Below is a small trained network, with its code and all its weights. Each question gives an input and a class and asks what happens when units are switched off, that is, made to give their printed mean instead of their output.

import numpy as np


def w(rows, s, z=0):
    codes = np.array(rows[::2]) - 128.0
    scale = np.full(codes.shape[1], s)
    scale[-1] = z or s
    return codes * scale


def f(y):
    return np.maximum(y, 0)


def log_softmax(a):
    a = a - a.max(-1, keepdims=True)
    return a - np.log(np.exp(a).sum(-1, keepdims=True))


def net(x, mask):
    res = np.array(x, float).reshape(1, 7) / 4 @ E
    y = f(res @ A[0][:, :-1].T + A[0][:, -1])
    res = res + np.where(mask, y, B[0][:, -1]) @ B[0][:, :-1]
    return log_softmax(res[-1] @ U[:, :-1].T + U[:, -1])


A, B = {}, {}
E = w([
[144,73,29,153,39,213,94,101,123,188,214,96],'x0',
[123,182,170,85,78,135,101,6,162,24,158,187],'x1',
[125,127,129,127,128,126,128,127,127,128,129,127],'x2',
[126,127,128,129,129,127,128,128,130,129,128,127],'x3',
[130,126,128,128,128,130,129,128,125,127,128,126],'x4',
[134,128,128,125,127,130,127,128,128,128,128,129],'x5',
[101,170,156,130,12,63,207,136,112,167,62,128],'x6',
],0.015)
A[0] = w([
[89,149,148,128,135,58,131,134,142,126,113,136,55],'neuron 0',
[130,138,147,132,12,89,179,135,115,148,78,121,130],'neuron 1',
[128,110,103,108,100,146,109,116,133,161,174,120,193],'neuron 2',
[120,145,111,120,156,144,154,121,104,140,110,135,78],'neuron 3',
[123,148,159,109,107,109,157,159,137,118,71,140,138],'neuron 4',
[134,151,159,114,201,104,127,148,141,102,88,148,236],'neuron 5',
[100,117,103,153,7,112,155,113,139,169,141,115,29],'neuron 6',
[134,140,121,116,1,129,147,148,122,162,108,133,1],'neuron 7',
[124,125,109,134,95,173,122,113,121,88,128,133,39],'neuron 8',
[141,131,125,114,140,60,92,129,123,160,123,132,95],'neuron 9',
[134,156,149,116,72,134,115,17,142,43,146,156,110],'neuron 10',
],0.023,0.011)
B[0] = w([
[124,123,113,141,106,124,162,72,137,148,88,119,175],'neuron 0',
[124,136,133,136,81,109,164,140,128,135,45,123,241],'neuron 1',
[132,107,118,140,133,135,132,152,122,131,184,128,192],'neuron 2',
[127,141,131,124,119,124,126,143,134,117,120,125,135],'neuron 3',
[135,129,122,135,69,130,117,165,139,130,113,136,193],'neuron 4',
[126,137,138,122,215,118,126,129,121,132,96,128,213],'neuron 5',
[129,125,129,120,228,135,100,113,130,125,139,125,211],'neuron 6',
[132,136,146,113,204,125,105,120,116,108,119,137,206],'neuron 7',
[120,151,138,95,89,124,81,151,131,121,152,128,155],'neuron 8',
[114,137,145,116,111,136,125,159,120,97,120,140,143],'neuron 9',
[127,130,131,126,111,127,130,1,133,126,130,128,255],'neuron 10',
],0.03,0.046)
U = w([
[134,135,134,128,184,123,138,196,87,145,115,136,255],'0',
[119,178,173,80,160,116,104,48,122,101,131,168,127],'1',
[120,165,140,147,63,98,198,208,109,160,80,141,85],'2',
[106,201,168,114,26,92,179,70,148,130,92,171,30],'3',
[145,72,64,157,108,188,117,186,109,173,227,135,149],'4',
[127,120,103,104,68,182,78,67,144,127,252,165,78],'5',
],0.011,0.0086)

Each question gives the input, the list of numbers given to net, and the class t.
The units are the neurons (one row each of A and B). Each row of codes is followed by its name. A weight is (code - 128) times the scale printed after its matrix; where a second scale follows, it is the last column's (A, B and U).
mask holds one flag per neuron, in row order. A switched-off neuron (its flag False) gives its mean, the last column of its row in B, instead of its output. The means were averaged over made-up inputs and are rounded, as every weight is.
A unit's drop is (log p(t) with every unit on - log p(t) with that unit switched off) / (log p(t) with every unit on - log p(t) with every unit switched off).
The circuit of an input: a set's keep is (log p(t) with only the set's units on - log p(t) with every unit switched off) / (log p(t) with every unit on - log p(t) with every unit switched off). Starting from all 11 units, units are removed one at a time, each time the one whose removal leaves the highest keep (on an exact tie, the one counted first), for as long as the keep stays at least 0.8.
circuit, biggest first: the units of the circuit, biggest drop first
unit that matters most: the unit with the biggest drop
top k neurons: the k neurons with the biggest drops, biggest first
drop when u is switched off: that unit's drop, to one decimal
input [-3,-8,-6,6,-4,-1,-6], class 0: circuit, biggest first : neuron 10
input [0,8,-4,5,-4,5,2], class 3: top 3 neurons : neuron 5; neuron 6; neuron 7
input [1,-2,1,2,4,-2,-3], class 4: circuit, biggest first : neuron 10; neuron 1; neuron 5
input [0,-8,1,-6,5,5,7], class 2: circuit, biggest first : neuron 1; neuron 10
input [-1,-8,-1,6,-6,0,-5], class 0: top 2 neurons : neuron 10; neuron 1
input [2,3,0,7,-3,-8,-2], class 5: circuit, biggest first : neuron 1; neuron 5
input [-7,0,5,5,-1,1,0], class 0: top 2 neurons : neuron 10; neuron 5
input [0,5,3,-6,2,-4,7], class 3: top 3 neurons : neuron 1; neuron 5; neuron 4
input [-8,1,-8,-8,5,-8,2], class 3: top 2 neurons : neuron 0; neuron 2
input [1,2,5,-2,3,6,-4], class 5: circuit, biggest first : neuron 1; neuron 5; neuron 7
input [6,7,-4,-7,-2,-6,0], class 5: top 3 neurons : neuron 5; neuron 2; neuron 1
input [0,3,6,8,-1,-2,1], class 3: top 2 neurons : neuron 6; neuron 7
input [-1,-2,-6,-6,-3,5,8], class 2: top 2 neurons : neuron 1; neuron 10
input [5,-7,3,3,1,0,-6], class 4: unit that matters most : neuron 10
input [0,2,-8,-4,-6,6,8], class 3: top 2 neurons : neuron 1; neuron 4
input [-8,-6,-4,1,-4,-7,-2], class 0: top 3 neurons : neuron 10; neuron 5; neuron 1
input [7,7,-2,8,-8,-8,0], class 5: top 4 neurons : neuron 2; neuron 5; neuron 1; neuron 8
input [2,-2,-3,-4,5,-6,-5], class 4: top 2 neurons : neuron 10; neuron 1
input [3,-3,1,6,0,-7,6], class 0: top 2 neurons : neuron 10; neuron 6
input [-8,1,7,-6,-4,-4,6], class 3: unit that matters most : neuron 0
input [4,-6,6,-4,4,2,-7], class 4: drop when neuron 10 is switched off : 0.3
input [-4,1,3,-5,-3,5,5], class 3: drop when neuron 5 is switched off : 0.0
input [5,-1,-6,-6,0,8,-2], class 4: drop when neuron 10 is switched off : 0.4
